Here is a tiny trained network, its code and every weight. The questions are about switching its units off for an input and a class, where a switched-off unit gives its printed mean instead of its output.

import numpy as np


def w(rows, s, z=0):
    codes = np.array(rows[::2]) - 128.0
    scale = np.full(codes.shape[1], s)
    scale[-1] = z or s
    return codes * scale


def f(y):
    return np.maximum(y, 0)


def log_softmax(a):
    a = a - a.max(-1, keepdims=True)
    return a - np.log(np.exp(a).sum(-1, keepdims=True))


def net(x, mask):
    res = np.array(x, float).reshape(1, 7) / 4 @ E
    y = f(res @ A[0][:, :-1].T + A[0][:, -1])
    res = res + np.where(mask, y, B[0][:, -1]) @ B[0][:, :-1]
    return log_softmax(res[-1] @ U[:, :-1].T + U[:, -1])


A, B = {}, {}
E = w([
[80,152,173,95,177,107,56,53,105,144,78],'x0',
[201,227,136,93,91,172,141,88,158,76,133],'x1',
[113,156,148,229,112,58,180,116,149,108,48],'x2',
[110,88,69,123,75,154,132,133,159,177,116],'x3',
[125,98,96,140,142,85,131,139,93,79,112],'x4',
[45,211,210,75,111,139,142,233,160,131,125],'x5',
[118,232,164,174,127,97,84,68,162,155,254],'x6',
],0.0091)
A[0] = w([
[39,132,156,30,147,191,224,143,191,137,95,177],'neuron 0',
[90,79,79,105,156,131,79,166,165,233,155,181],'neuron 1',
[162,60,159,145,155,85,67,167,113,184,103,201],'neuron 2',
[158,200,176,109,159,161,147,206,65,60,135,159],'neuron 3',
[108,91,145,197,159,82,211,115,40,112,126,178],'neuron 4',
[154,122,127,211,100,127,149,147,160,104,145,104],'neuron 5',
[203,127,72,140,152,184,144,67,93,84,167,155],'neuron 6',
[16,94,71,99,102,141,97,171,123,162,173,170],'neuron 7',
[196,92,150,135,143,127,139,117,112,107,225,213],'neuron 8',
[157,173,137,88,167,173,79,170,115,88,173,130],'neuron 9',
[244,145,31,115,171,210,91,131,135,92,125,173],'neuron 10',
[86,62,165,26,105,157,112,208,195,117,106,197],'neuron 11',
[127,165,176,62,150,213,132,227,111,136,73,216],'neuron 12',
[113,82,101,165,103,189,116,201,133,130,140,176],'neuron 13',
[134,108,236,175,202,80,171,137,58,130,116,152],'neuron 14',
[111,126,142,70,125,76,127,176,114,142,109,113],'neuron 15',
[125,145,157,58,111,176,109,208,175,62,70,125],'neuron 16',
[91,128,219,99,253,113,5,42,91,81,167,254],'neuron 17',
[131,62,38,44,69,156,62,113,162,121,162,174],'neuron 18',
[187,196,83,215,123,52,45,116,134,177,146,90],'neuron 19',
[124,110,91,89,91,109,126,89,113,150,84,152],'neuron 20',
],0.0075,0.0033)
B[0] = w([
[165,103,68,59,140,141,120,114,127,76,27,192],'neuron 0',
[155,145,185,166,67,97,30,42,37,138,109,190],'neuron 1',
[132,195,135,176,170,159,78,86,79,78,132,180],'neuron 2',
[129,167,78,132,145,101,162,142,177,81,130,188],'neuron 3',
[115,182,62,88,203,159,143,33,146,93,157,190],'neuron 4',
[103,63,59,93,176,59,163,185,125,140,158,160],'neuron 5',
[201,104,85,100,56,225,100,133,130,47,106,197],'neuron 6',
[218,122,132,123,36,126,87,50,105,142,140,185],'neuron 7',
[218,163,65,61,108,136,171,75,141,115,146,187],'neuron 8',
[114,92,102,194,179,137,67,77,128,74,151,178],'neuron 9',
[184,155,125,127,70,187,130,88,109,48,155,206],'neuron 10',
[191,156,93,56,152,116,148,140,82,118,137,199],'neuron 11',
[207,120,3,85,119,153,108,86,226,99,117,204],'neuron 12',
[162,158,128,158,106,72,140,52,119,117,106,177],'neuron 13',
[136,142,105,164,225,101,86,78,104,138,105,189],'neuron 14',
[130,86,46,141,76,188,139,153,136,119,109,155],'neuron 15',
[53,46,103,36,117,161,186,159,196,39,138,184],'neuron 16',
[122,105,110,75,220,24,3,43,165,102,94,254],'neuron 17',
[195,223,156,221,112,217,120,74,132,139,188,207],'neuron 18',
[101,118,56,131,151,139,135,163,141,137,87,187],'neuron 19',
[140,155,180,108,102,126,102,148,74,109,183,164],'neuron 20',
],0.0062,0.013)
U = w([
[82,111,148,229,113,124,198,168,151,167,123,115],'0',
[201,157,120,176,27,211,137,108,33,98,185,146],'1',
[95,89,246,137,152,217,148,220,63,175,144,2],'2',
[109,131,90,245,157,98,253,176,128,73,210,118],'3',
[183,90,63,60,163,170,163,133,219,69,126,155],'4',
[130,165,141,184,182,72,21,55,78,130,164,162],'5',
[54,111,170,161,100,138,94,165,191,159,103,101],'6',
],0.0072,0.004)

Each question gives the input, the list of numbers given to net, and the class t.
The units are the neurons (one row each of A and B). Each row of codes is followed by its name. A weight is (code - 128) times the scale printed after its matrix; where a second scale follows, it is the last column's (A, B and U).
mask holds one flag per neuron, in row order. A switched-off neuron (its flag False) gives its mean, the last column of its row in B, instead of its output. The means were averaged over made-up inputs and are rounded, as every weight is.
A unit's drop is (log p(t) with every unit on - log p(t) with that unit switched off) / (log p(t) with every unit on - log p(t) with every unit switched off).
The circuit of an input: a set's keep is (log p(t) with only the set's units on - log p(t) with every unit switched off) / (log p(t) with every unit on - log p(t) with every unit switched off). Starting from the 12 units with the biggest drops (on a tie, the unit counted first), units are removed one at a time, each time the one whose removal leaves the highest keep (on an exact tie, the one counted first), for as long as the keep stays at least 0.8.
circuit, biggest first: the units of the circuit, biggest drop first
most important unit: the unit with the biggest drop
k most important neurons: the k neurons with the biggest drops, biggest first
drop when u is switched off: that unit's drop, to one decimal
input [-8,-4,-8,1,-3,4,-3], class 1: circuit, biggest first => [neuron 1]
input [6,2,-5,-1,-3,5,2], class 4: 2 most important neurons => [neuron 12; neuron 16]
input [-7,-5,4,-6,3,-6,6], class 4: circuit, biggest first => [neuron 8; neuron 1]
input [-6,-6,3,4,5,4,-2], class 1: 2 most important neurons => [neuron 17; neuron 7]
input [6,-7,-1,8,-3,-7,-6], class 1: 2 most important neurons => [neuron 17; neuron 18]
input [-6,-7,6,-3,6,-8,-6], class 3: circuit, biggest first => [neuron 17; neuron 12]
input [-5,-7,5,-5,0,-2,-1], class 3: 2 most important neurons => [neuron 17; neuron 1]
input [-4,-6,0,2,0,5,4], class 1: 2 most important neurons => [neuron 17; neuron 7]
input [-1,-2,-4,-2,-4,7,6], class 4: 2 most important neurons => [neuron 12; neuron 0]
input [-5,-7,6,-8,7,-4,-6], class 5: 2 most important neurons => [neuron 14; neuron 2]
input [5,1,7,3,-3,-2,-6], class 5: 2 most important neurons => [neuron 6; neuron 12]
input [8,4,4,-8,-8,3,-3], class 4: 3 most important neurons => [neuron 12; neuron 16; neuron 1]
input [-6,7,1,-3,-5,2,7], class 4: 3 most important neurons => [neuron 18; neuron 1; neuron 8]
input [0,-5,-5,1,-4,-1,0], class 5: most important unit => neuron 6
input [-2,-6,-7,8,-7,-1,8], class 1: 4 most important neurons => [neuron 17; neuron 7; neuron 18; neuron 14]
input [0,-2,5,5,-5,0,5], class 0: drop when neuron 17 is switched off => 0.3
input [4,-4,-7,-2,-7,-5,-3], class 5: drop when neuron 17 is switched off => 0.7
input [-1,0,2,3,6,-1,0], class 3: drop when neuron 6 is switched off => 0.1
